Each row, then one of two labels for whether it has a hidden trait; a new part has new ones:
[ 0.30 -1.53 -0.48 -3.64  1.75 -0.22  0.91  0.72 -0.83 -0.03  0.10 -0.46
  0.99 -0.22  0.32 -0.16 -0.20 -1.09 -1.10 -1.19 -0.11 -0.98 -0.22  0.81
 -0.54 -0.57 -0.24 -0.22  0.19  0.13  0.31  1.17 -1.64 -0.08 -1.26  0.04
 -0.51  0.31 -1.32  0.27 -1.29 -1.46  0.06  2.40  0.36 -2.10 -0.93  1.54
  0.45 -4.44 -0.25  0.27  0.82  0.08]
<8>
[ 0.61 -1.55 -0.48 -3.72  1.89 -0.20  1.02  0.73 -1.14 -0.21 -0.11  0.22
  0.88 -0.25  0.23 -0.14  0.46 -1.53 -1.14 -1.25 -0.12 -0.87 -0.28  0.92
 -0.40 -0.53 -0.39 -0.42  0.23  0.06  0.16  0.96 -1.27 -0.31 -1.29  0.03
 -0.57  0.17 -1.20  0.28 -1.28 -1.44  0.05  2.55  0.57 -1.82 -0.74  1.72
  0.50 -5.51 -0.44  0.36  0.83  0.16]
<8>
[ 1.75 -1.32 -0.48 -1.78  2.21 -0.04  1.12  0.45 -1.06 -0.22  1.12 -0.94
  0.67 -0.41 -0.08 -0.61 -0.24 -2.12 -1.60 -1.32 -0.19 -0.44 -1.02  1.32
 -1.08 -0.44  0.15 -0.62  0.35 -0.58  0.23  0.79 -1.63 -0.05 -0.71 -0.06
 -1.06 -0.12 -1.11  0.10 -1.17 -2.04  0.00  3.16  1.01 -2.01 -0.51  1.98
  0.53 -6.00 -0.79  0.56  0.85  0.38]
<6>
[-0.05 -1.31 -0.49 -2.67  1.91 -0.19  0.84  0.55 -0.88 -0.16  0.51 -0.86
  0.94 -0.25  0.26 -0.32 -0.50 -1.44 -1.17 -1.22 -0.12 -0.94 -0.38  1.10
 -0.66 -0.53 -0.11  0.03  0.23 -0.27  0.30  1.08 -1.40 -0.32 -0.85  0.01
 -0.55  0.25 -1.28  0.12 -1.31 -1.10  0.05  2.66  0.42 -1.87 -0.76  1.54
  0.50 -5.32 -0.42  0.34  0.77  0.14]
<6>
[-0.67 -0.45 -0.46  1.39  2.46  0.05  1.32 -0.14 -1.30 -0.48  1.93 -1.03
  0.52 -0.53 -0.29 -1.10 -0.47 -2.56 -2.09 -1.19 -0.37  0.21 -1.77  1.45
 -1.77 -0.16  0.83 -0.38  0.41 -0.75  0.19  0.74 -1.49 -0.82 -0.70  0.13
 -1.55 -0.95 -0.55  0.12 -0.97 -2.22 -0.03  2.23  1.37 -1.97 -0.09  1.97
  0.58 -6.83 -1.10  0.60  0.40  0.54]
<6>
[ 0.10 -1.78 -0.50 -3.81  2.21 -0.05  1.08  0.79 -1.06 -0.40 -0.46  0.25
  0.18 -0.40 -0.04  0.20  1.52 -2.08 -1.18 -1.30 -0.16 -0.49 -0.19  1.18
 -0.04 -0.15 -0.85  0.37  0.34 -0.21  0.05  0.88 -1.67 -1.17 -1.22 -0.21
 -1.02 -0.07 -1.11  0.34 -1.24 -1.33  0.01  3.36  0.93 -1.57 -0.74  2.10
  0.55 -5.79 -0.82  0.79  1.11  0.37]
<6>
[ 1.27 -1.54 -0.46 -3.74  2.07 -0.13  0.96  0.70 -0.87 -0.10 -0.13  0.29
  0.74 -0.28  0.14  0.01  0.85 -1.97 -1.22 -1.29 -0.15 -0.69 -0.22  0.97
 -0.33 -0.50 -0.66 -0.03  0.28 -0.04  0.11  1.03 -1.46 -1.07 -1.26 -0.01
 -0.78  0.11 -1.12  0.32 -1.23 -1.41  0.03  2.79  0.73 -1.65 -0.75  1.84
  0.49 -5.43 -0.60  0.49  1.06  0.24]
<8>
[ 0.65 -1.70 -0.49 -3.56  2.15 -0.12  0.99  0.75 -0.97 -0.19 -0.31  0.29
  0.44 -0.31  0.11  0.13  1.09 -1.79 -0.43 -1.19 -0.16 -0.80 -0.18  0.98
 -0.17 -0.32 -0.68 -0.48  0.29 -0.05  0.09  0.93 -1.54 -0.07 -1.15 -0.03
 -0.78  0.09 -1.26  0.30 -1.36 -1.41  0.03  2.68  0.67 -1.88 -0.76  1.98
  0.52 -5.50 -0.69  0.59  0.88  0.25]
<8>
[ 0.49 -1.56 -0.49 -3.63  2.04 -0.16  0.91  0.78 -0.81 -0.22  0.19 -0.27
  0.87 -0.28  0.20 -0.17 -0.12 -1.66 -1.29 -1.17 -0.13 -0.82 -0.33  0.97
 -0.58 -0.55 -0.33 -0.15  0.23  0.04  0.27  1.03 -1.28 -0.80 -1.30  0.01
 -0.68  0.20 -1.30  0.31 -1.25 -1.48  0.05  2.54  0.44 -1.86 -0.73  1.78
  0.50 -5.01 -0.37  0.40  0.87  0.19]
<8>
[ 1.07 -1.59 -0.48 -3.50  1.95 -0.15  1.00  0.78 -0.96 -0.32  0.22 -0.28
  0.90 -0.27  0.17 -0.22  0.02 -1.64 -1.05 -1.32 -0.15 -0.79 -0.37  0.98
 -0.56 -0.50 -0.27 -0.34  0.26 -0.01  0.27  1.02 -1.43 -0.66 -1.20  0.00
 -0.71  0.18 -1.22  0.31 -1.29 -1.50  0.04  2.43  0.61 -1.97 -0.75  1.71
  0.46 -5.19 -0.53  0.45  0.92  0.23]
<8>
[-0.20 -1.64 -0.47 -3.42  1.93 -0.17  1.14  0.73 -0.88 -0.22  0.20  0.10
  0.93 -0.26  0.21 -0.20  0.10 -1.43 -0.89 -1.25 -0.14 -0.86 -0.31  0.92
 -0.48 -0.52 -0.26 -0.27  0.23  0.00  0.24  1.07 -1.41 -0.46 -1.29  0.01
 -0.64  0.19 -1.13  0.30 -1.30 -1.50  0.04  2.38  0.60 -2.00 -0.74  1.77
  0.42 -4.93 -0.45  0.24  0.84  0.20]
<8>
[ 0.13 -0.66 -0.46 -0.35  1.81 -0.21  0.86  0.23 -0.84 -0.27  0.98 -0.91
  0.97 -0.18  0.31 -0.62 -0.95 -1.38 -1.14 -1.10 -0.14 -1.02 -0.74  0.85
 -1.05 -0.57  0.37 -0.50  0.20 -0.25  0.29  0.91 -1.37 -0.37 -0.72  0.10
 -0.53  0.04 -1.33  0.04 -1.32 -1.38  0.07  2.60  0.47 -1.79 -0.42  1.52
  0.50 -4.48 -0.33  0.17  0.32  0.12]
<6>
[-0.18 -0.71 -0.50  0.41  2.17 -0.05  1.05  0.06 -0.95 -0.40  1.55 -1.03
  0.69 -0.39 -0.04 -0.88 -0.74 -2.06 -1.78 -1.34 -0.27 -0.43 -1.33  1.12
 -1.47 -0.46  0.64 -0.28  0.34 -0.53  0.22  0.78 -1.31 -1.15 -0.62  0.11
 -1.02 -0.48 -0.90  0.09 -1.11 -1.93  0.01  2.77  0.94 -1.95 -0.21  2.18
  0.39 -5.68 -0.83  0.45  0.37  0.37]
<6>
[-0.72 -1.69 -0.45 -3.58  2.14 -0.12  1.00  0.77 -0.86 -0.29  0.27 -0.12
  0.78 -0.32  0.12 -0.26  0.02 -1.71 -1.46 -1.21 -0.13 -0.72 -0.42  1.04
 -0.58 -0.54 -0.30 -0.73  0.25 -0.07  0.27  1.01 -1.45 -1.11 -1.27 -0.01
 -0.73  0.11 -1.34  0.32 -1.22 -1.55  0.03  3.41  0.61 -2.05 -0.65  1.76
  0.52 -5.32 -0.57  0.44  0.87  0.24]
<8>
[ 1.17 -1.60 -0.52 -3.57  2.25 -0.18  0.95  0.73 -1.02 -0.19 -0.69  0.34
  0.14 -0.28  0.13  0.36  1.38 -1.43 -0.57 -1.03 -0.04 -0.89  0.20  0.91
  0.27 -0.07 -0.82 -0.12  0.26  0.07  0.11  0.90 -1.54 -0.73 -1.19 -0.17
 -0.56  0.21 -1.28  0.29 -1.27 -0.83  0.05  2.68  0.47 -1.67 -0.75  1.97
  0.48 -5.42 -0.46  0.53  0.80  0.18]
<6>
[-0.30 -2.00 -0.47 -3.52  2.41  0.03  1.25  0.77 -1.18 -0.60  0.39 -0.81
  0.50 -0.50 -0.23 -0.34  0.42 -2.46 -1.88 -1.49 -0.22 -0.24 -0.85  1.30
 -0.89 -0.41 -0.37  0.28  0.40 -0.52  0.21  0.91 -1.96 -0.33 -1.23 -0.09
 -1.18 -0.23 -1.01  0.31 -1.05 -2.08 -0.03  3.60  1.10 -1.97 -0.75  2.20
  0.57 -5.64 -0.96  0.86  1.18  0.48]
<6>

Next part:
[-0.77  0.20  1.32  0.08 -1.88  0.73  0.11  0.63 -0.16  0.41 -2.00  2.92
 -4.40 -2.91  0.24  0.95  0.65  0.70 -0.91  0.87  2.64  0.67  1.67  2.25
 -0.86 -1.29 -1.28  1.36  7.56  0.36  0.56 -2.44 -1.93 -2.44  0.16 -1.04
  0.69 -0.44 -1.48  1.10  2.94  0.49  0.90  0.82 -0.29  1.81  0.09  0.55
  0.04 -0.70  0.71 -0.97  1.16  1.18 -4.22  0.74 -2.13 -0.30 -2.53 -0.32
 -3.27  0.88 -0.54  0.42  0.48  0.36 -0.22 -2.51  1.57  0.10 -0.08  0.85
  1.32 -2.56  1.55 -0.82  2.21  1.46  0.89 -0.84 -2.78 -0.95  0.05]
E
[-2.35  0.24  0.04 -0.52 -1.41  1.08 -0.27  0.44  0.83  1.41 -0.54  1.00
 -0.62 -0.06  0.03  0.32  0.17  0.56  0.39 -1.25  0.28  1.15 -2.11  4.74
  0.01 -0.60  2.68  1.05 -0.21 -0.04  0.72 -1.35 -0.52 -1.90  0.74 -0.93
 -0.69 -1.16 -1.72 -0.35  7.27  0.52 -2.32  0.17  0.94  1.24 -0.14  1.13
  0.35 -0.06 -0.30  0.72  0.63 -0.21  2.26  1.21 -0.04 -0.07 -0.23  0.46
  1.71  0.50 -1.28  0.87  2.77  0.69 -0.28 -0.27  1.53 -0.10  0.30  0.45
  0.02 -1.82  0.85  0.03  0.02 -1.37 -0.81 -0.74  0.84  1.10  0.10]
R
[-1.67 -0.02  0.15  0.02 -1.14  2.09 -0.26  1.07  0.30  2.38 -1.27  1.99
  0.53 -1.00  0.38 -0.18 -0.56  1.39  0.12 -0.01  0.88  1.14 -0.58  4.07
  0.33  0.52 -1.23  0.53  6.07 -0.46  0.33 -0.78 -1.92 -1.17  0.46 -0.25
  0.33 -0.56 -2.48  0.42  2.08  1.01  2.23  0.81  0.81  1.40 -0.33  0.71
  1.06 -0.40 -0.16 -1.52  0.62  0.62  0.87  0.74 -0.99 -1.21 -2.62  0.68
 -1.67  0.95 -1.11  0.23  2.70  0.10 -0.50 -1.21  3.08  0.23  0.34  0.44
  0.46 -1.55  0.88 -0.36  0.02 -1.07 -0.28  0.08 -0.93  0.60  0.15]
E
[ 2.18  0.96 -0.08  0.00 -0.09  1.34  0.46  0.40 -0.78 -0.24 -0.57  2.79
 -7.63 -3.34  0.62  0.75  1.00  3.68 -0.31  2.35  0.81  1.58  0.90  0.19
 -0.82 -2.32 -0.46 -0.69  1.73 -0.95  0.25 -1.49 -1.73  0.37  0.05  0.41
  0.54 -0.69 -1.04 -0.72 -3.29 -0.80  6.62 -0.30 -0.21  0.15 -0.08 -0.28
  0.10 -1.65  0.55 -0.10  0.34  0.89 -2.49 -0.35 -1.40 -0.82 -2.24  0.51
 -1.32 -1.36 -0.83 -0.99 -0.99 -0.64  0.12 -1.93 -1.51  0.15  0.11 -0.20
  1.09 -1.99 -1.29 -1.07  1.19  3.98  0.68 -1.03 -2.92 -1.14  0.38]
E
[-0.61  1.19  0.10 -0.47 -1.66  2.43 -0.02  0.70  0.95  0.42 -0.22  0.22
 -4.86 -2.60 -0.41  0.86  1.17  1.19  0.38 -0.55  0.97  1.16 -1.34  3.14
 -0.80 -3.51 -3.44 -0.21 -3.86  0.19  0.39 -1.85 -1.68 -2.04  0.23 -0.88
 -1.30 -1.39 -2.15 -0.90  5.53  0.20  1.82  0.19  1.26  0.69 -0.73  1.03
 -1.21  0.63  0.31  1.23 -0.02 -0.37  2.18  1.06 -0.52  0.07  3.22 -0.02
  1.55 -1.16 -0.18 -0.36  2.61  1.54 -0.50 -0.91  1.21 -0.58  0.25 -0.12
  0.68 -1.92 -1.30 -0.41  0.76  1.48 -0.74 -2.15 -0.29 -0.32  0.63]
R
[-0.71  1.75 -0.08 -0.48 -2.06  2.10 -0.39  1.11  1.13  0.03  0.10 -0.81
 -4.66 -1.68 -0.62  0.99  1.45  0.66  0.52 -0.77  0.75  0.51 -0.99  3.14
 -0.86 -1.51 -2.21 -0.08 -3.64  0.44  0.20 -2.13 -1.61 -1.90 -0.52 -1.11
 -1.87 -0.94 -2.40 -0.56  6.73  0.47  0.05  0.05  0.61  0.71 -0.67  0.98
 -1.41  0.39  0.50  1.00  0.03 -0.60  2.86  1.19 -0.42  0.00  3.95  0.38
  1.79 -1.37  0.19 -0.26  3.17  1.78 -0.60 -1.66  1.47 -0.50  0.28 -0.03
  0.87 -2.01 -1.42 -0.52  0.33  0.80 -1.01 -2.02 -0.31 -0.58  0.47]
R
[ 1.88  1.30  0.63 -0.63 -0.20  1.44  0.35  0.28  1.81 -2.90  1.38 -2.44
 -4.29 -1.38 -1.93  1.13  1.56 -1.65  0.10 -1.13  0.89 -1.33  0.94 -1.41
 -0.65 -2.18 -1.87 -0.24 -4.88  1.44 -1.09 -0.35 -2.11 -1.56 -1.00 -0.62
 -2.09  0.14  0.10 -0.14  3.62 -0.03  0.07  0.63 -1.92 -0.25 -0.57  1.39
 -2.39 -0.72  0.81  1.04  0.64 -0.61  0.21  0.36  0.13  0.97  6.67 -0.79
  0.41 -1.03  1.18 -0.60  1.87  1.35 -1.25 -0.24  1.16 -0.72 -0.38 -0.69
  0.67 -0.66 -0.94 -0.97  0.96  0.47 -0.17 -1.39 -0.96 -1.14  0.52]
R
[ 0.76  1.55  1.26 -0.93 -0.61 -0.11  0.15 -0.07  1.99 -3.21  2.49 -1.56
 -0.38 -0.30 -1.89  0.70  0.95 -3.04 -0.33 -2.39  0.61 -1.56 -0.13 -0.52
 -0.03 -1.69 -0.05  1.38  0.42  1.72 -0.67  0.53 -1.89 -2.08 -0.22 -1.02
 -1.54  0.53  0.69  0.90  6.59  0.30 -4.38  0.39 -5.08  0.49  0.24  2.15
 -1.31 -1.78  0.47  0.66  1.45 -0.02 -1.42  0.73  1.22  0.96  3.78 -0.65
 -0.40  0.96  0.13  0.69  2.34  0.57 -1.34 -0.03  1.79 -0.44 -0.49 -0.01
  0.60 -1.22  2.11 -0.58  0.95 -1.15  0.19 -0.59 -1.28  0.10  0.41]
R
[ 0.95  1.41 -0.90 -0.55  0.57  2.41  0.60  0.01  0.42 -0.74  0.29  1.30
 -5.46 -2.59  0.47  0.41  0.60  3.67  0.57  0.83 -0.51  2.67 -3.42  1.65
 -0.31 -3.06 -2.91 -1.13 -6.86 -1.33  0.56 -0.35 -0.52 -1.03  1.02  0.84
 -0.64 -1.50 -1.07 -2.24 -0.83 -1.00  4.74 -0.61  2.38  0.01 -0.35  0.58
 -0.36 -0.23 -0.24  1.97 -0.44 -1.08  2.17  0.45  0.07  0.16  1.68  0.19
  3.75 -2.46 -1.43 -0.76  1.48  0.86  0.38  0.37 -1.22 -0.02  0.50 -0.26
 -0.20 -1.74 -1.91 -0.57  0.01  2.69 -0.57 -1.41  1.09  0.79  0.81]
R
[ 0.24  1.04  0.28 -0.72 -1.33  0.61 -0.30  0.31  0.43 -0.73  0.10 -0.26
 -3.35 -0.76 -0.68  1.74  1.77 -0.02 -0.23 -1.02  0.22  0.11  0.38  1.45
 -1.02 -1.20 -1.81  0.97 -0.44  0.18  0.51 -2.07 -1.68 -2.78 -0.04 -1.63
 -1.17 -0.62 -0.73  0.17  9.91 -0.47 -3.60 -0.41 -1.72  0.62  0.09  0.58
 -1.37 -1.77  0.58  1.96  1.59  0.67 -1.81  0.68 -0.13  0.46 -0.68  0.31
  0.60  0.02 -1.30  0.36  1.00  0.84 -0.05 -1.73 -1.08 -0.36 -0.16  0.32
  0.71 -2.18  0.90 -0.89  1.35 -0.26 -0.02 -1.78 -0.60 -0.03 -0.20]
R
[-0.41  0.07 -0.30  0.29 -0.66  2.75 -0.26  1.71  0.33  2.56 -2.87  0.81
 -4.61 -1.30  0.10  0.74  0.31  2.56  0.30  0.57  0.41  0.72  1.54  2.26
 -0.73  0.83 -2.48 -0.81 -0.08 -1.16  0.12 -2.08 -1.33 -2.73 -0.72 -0.59
  0.01 -0.96 -3.57  0.05  0.89  0.88  3.57  0.90  2.06  0.70 -1.27 -0.44
 -0.02 -0.70  0.22 -0.75  0.64  0.95  1.47  0.27 -2.17 -1.20 -0.73  0.79
 -1.04 -0.52 -0.45 -1.04  2.17  0.51 -0.15 -1.81  1.73 -0.09  0.40 -0.22
  0.65 -1.10 -1.76 -1.04  0.12  0.81 -0.78 -1.46  0.14 -0.27 -0.33]
E
[ 3.29  1.81  0.21 -0.82  1.08  0.53  1.19 -0.64  1.18 -3.98  2.54  0.33
 -4.89 -2.73 -1.16  0.60  1.17  0.41 -0.22  0.46  0.32  0.41 -1.26 -2.84
 -0.58 -3.89 -1.01 -0.86 -5.36  0.57 -0.60  0.77 -1.40 -0.10  0.25  0.69
 -1.24 -0.30  1.38 -1.17  2.47 -1.09  4.38 -0.25 -3.39 -0.65  0.17  1.41
 -1.43 -1.05  0.50  1.61 -0.23 -0.91 -1.62 -0.16  1.17  0.97  4.07 -0.97
  1.48 -1.89  0.29 -0.66  0.32  0.36 -0.74  0.50 -1.33 -0.32 -0.16 -0.69
  0.32 -0.85 -1.10 -0.75  0.75  3.02  0.53 -1.04 -1.51 -0.55  1.19]
R
[ 2.07 -0.32 -0.06  0.17  2.11  2.31  1.56  0.11  0.72 -0.34 -0.49  1.87
 -4.23 -2.72 -0.28 -0.85 -0.99  2.99 -0.03  1.17  0.32  1.14 -1.19 -1.24
  0.42 -1.45 -0.93 -2.26 -0.45 -1.35 -0.76  2.35 -1.25 -0.27  0.38  1.93
  0.44 -0.13 -1.35 -0.80 -9.46  0.49  9.99  1.12  0.33  0.31 -0.82  0.27
  0.54 -0.78 -0.23 -0.74 -0.43 -0.22  0.35 -0.16 -1.02 -0.50  0.88 -0.68
 -0.56 -1.12 -0.33 -1.29  1.02 -0.13 -0.88  0.87  2.48  0.28  0.21 -0.62
 -0.29  0.02 -1.35 -0.98 -0.53  2.67  0.31  0.34 -0.46  0.56  0.85]
R
